Below is a small trained network, with its code and all its weights. Each question gives an input and a class and asks what happens when units are switched off, that is, made to give their printed mean instead of their output.

import numpy as np


def w(rows, s, z=0):
    codes = np.array(rows[::2]) - 128.0
    scale = np.full(codes.shape[1], s)
    scale[-1] = z or s
    return codes * scale


def f(y):
    return y / 2 * (1 + np.tanh(0.7978845608 * (y + 0.044715 * y**3)))


def log_softmax(a):
    a = a - a.max(-1, keepdims=True)
    return a - np.log(np.exp(a).sum(-1, keepdims=True))


def net(x, mask):
    res = np.array(x, float).reshape(1, 4) / 4 @ E
    y = f(res @ A[0][:, :-1].T + A[0][:, -1])
    res = res + np.where(mask, y, B[0][:, -1]) @ B[0][:, :-1]
    return log_softmax(res[-1] @ U[:, :-1].T + U[:, -1])


A, B = {}, {}
E = w([
[124,172,62,116,6,159,165],'x0',
[127,127,121,129,133,111,133],'x1',
[120,135,143,129,87,148,93],'x2',
[159,191,88,67,148,102,69],'x3',
],0.018)
A[0] = w([
[129,113,48,150,92,154,151,51],'N0',
[88,62,94,176,92,175,172,4],'N1',
[110,143,90,128,97,158,165,64],'N2',
[87,179,98,158,80,136,191,88],'N3',
[165,151,101,2,111,139,123,68],'N4',
[90,184,135,107,97,150,203,47],'N5',
[61,56,145,165,76,132,201,143],'N6',
[131,115,27,162,95,176,153,75],'N7',
[130,202,123,189,106,148,146,17],'N8',
],0.011,0.0024)
B[0] = w([
[38,92,110,154,145,119,93,204],'N0',
[175,206,61,78,110,61,115,215],'N1',
[76,140,146,197,117,134,80,195],'N2',
[116,84,215,207,159,148,160,227],'N3',
[111,224,88,68,152,1,168,219],'N4',
[85,167,195,154,119,178,82,198],'N5',
[131,193,35,7,101,97,166,251],'N6',
[73,57,172,159,185,98,102,221],'N7',
[96,135,166,102,141,129,119,168],'N8',
],0.0085,0.013)
U = w([
[173,217,24,9,75,124,130,252],'0',
[91,101,245,201,177,154,103,4],'1',
],0.011,0.0014)

Each question gives the input, the list of numbers given to net, and the class t.
The units are the neurons (one row each of A and B). Each row of codes is followed by its name. A weight is (code - 128) times the scale printed after its matrix; where a second scale follows, it is the last column's (A, B and U).
mask holds one flag per neuron, in row order. A switched-off neuron (its flag False) gives its mean, the last column of its row in B, instead of its output. The means were averaged over made-up inputs and are rounded, as every weight is.
A unit's drop is (log p(t) with every unit on - log p(t) with that unit switched off) / (log p(t) with every unit on - log p(t) with every unit switched off).
The circuit of an input: a set's keep is (log p(t) with only the set's units on - log p(t) with every unit switched off) / (log p(t) with every unit on - log p(t) with every unit switched off). Starting from all 9 units, units are removed one at a time, each time the one whose removal leaves the highest keep (on an exact tie, the one counted first), for as long as the keep stays at least 0.8.
units of the circuit, in order: the units of the circuit, biggest drop first
k most important neurons: the k neurons with the biggest drops, biggest first
drop when u is switched off: that unit's drop, to one decimal
input [5,4,1,-3], class 1: units of the circuit, in order => N3
input [-6,6,-6,-6], class 0: units of the circuit, in order => N6, N3
input [2,-3,3,1], class 1: 2 most important neurons => N6, N1
input [3,0,-3,-2], class 1: 2 most important neurons => N4, N3
input [7,-5,-8,-5], class 1: 4 most important neurons => N3, N7, N5, N2
input [0,-5,8,-2], class 0: 2 most important neurons => N3, N7
input [-6,7,1,-6], class 0: drop when N3 is switched off => 0.2
input [7,8,-8,-4], class 1: drop when N7 is switched off => 0.4
input [7,7,-4,5], class 1: drop when N3 is switched off => 0.1
input [2,-5,-8,-5], class 0: drop when N6 is switched off => 1.3
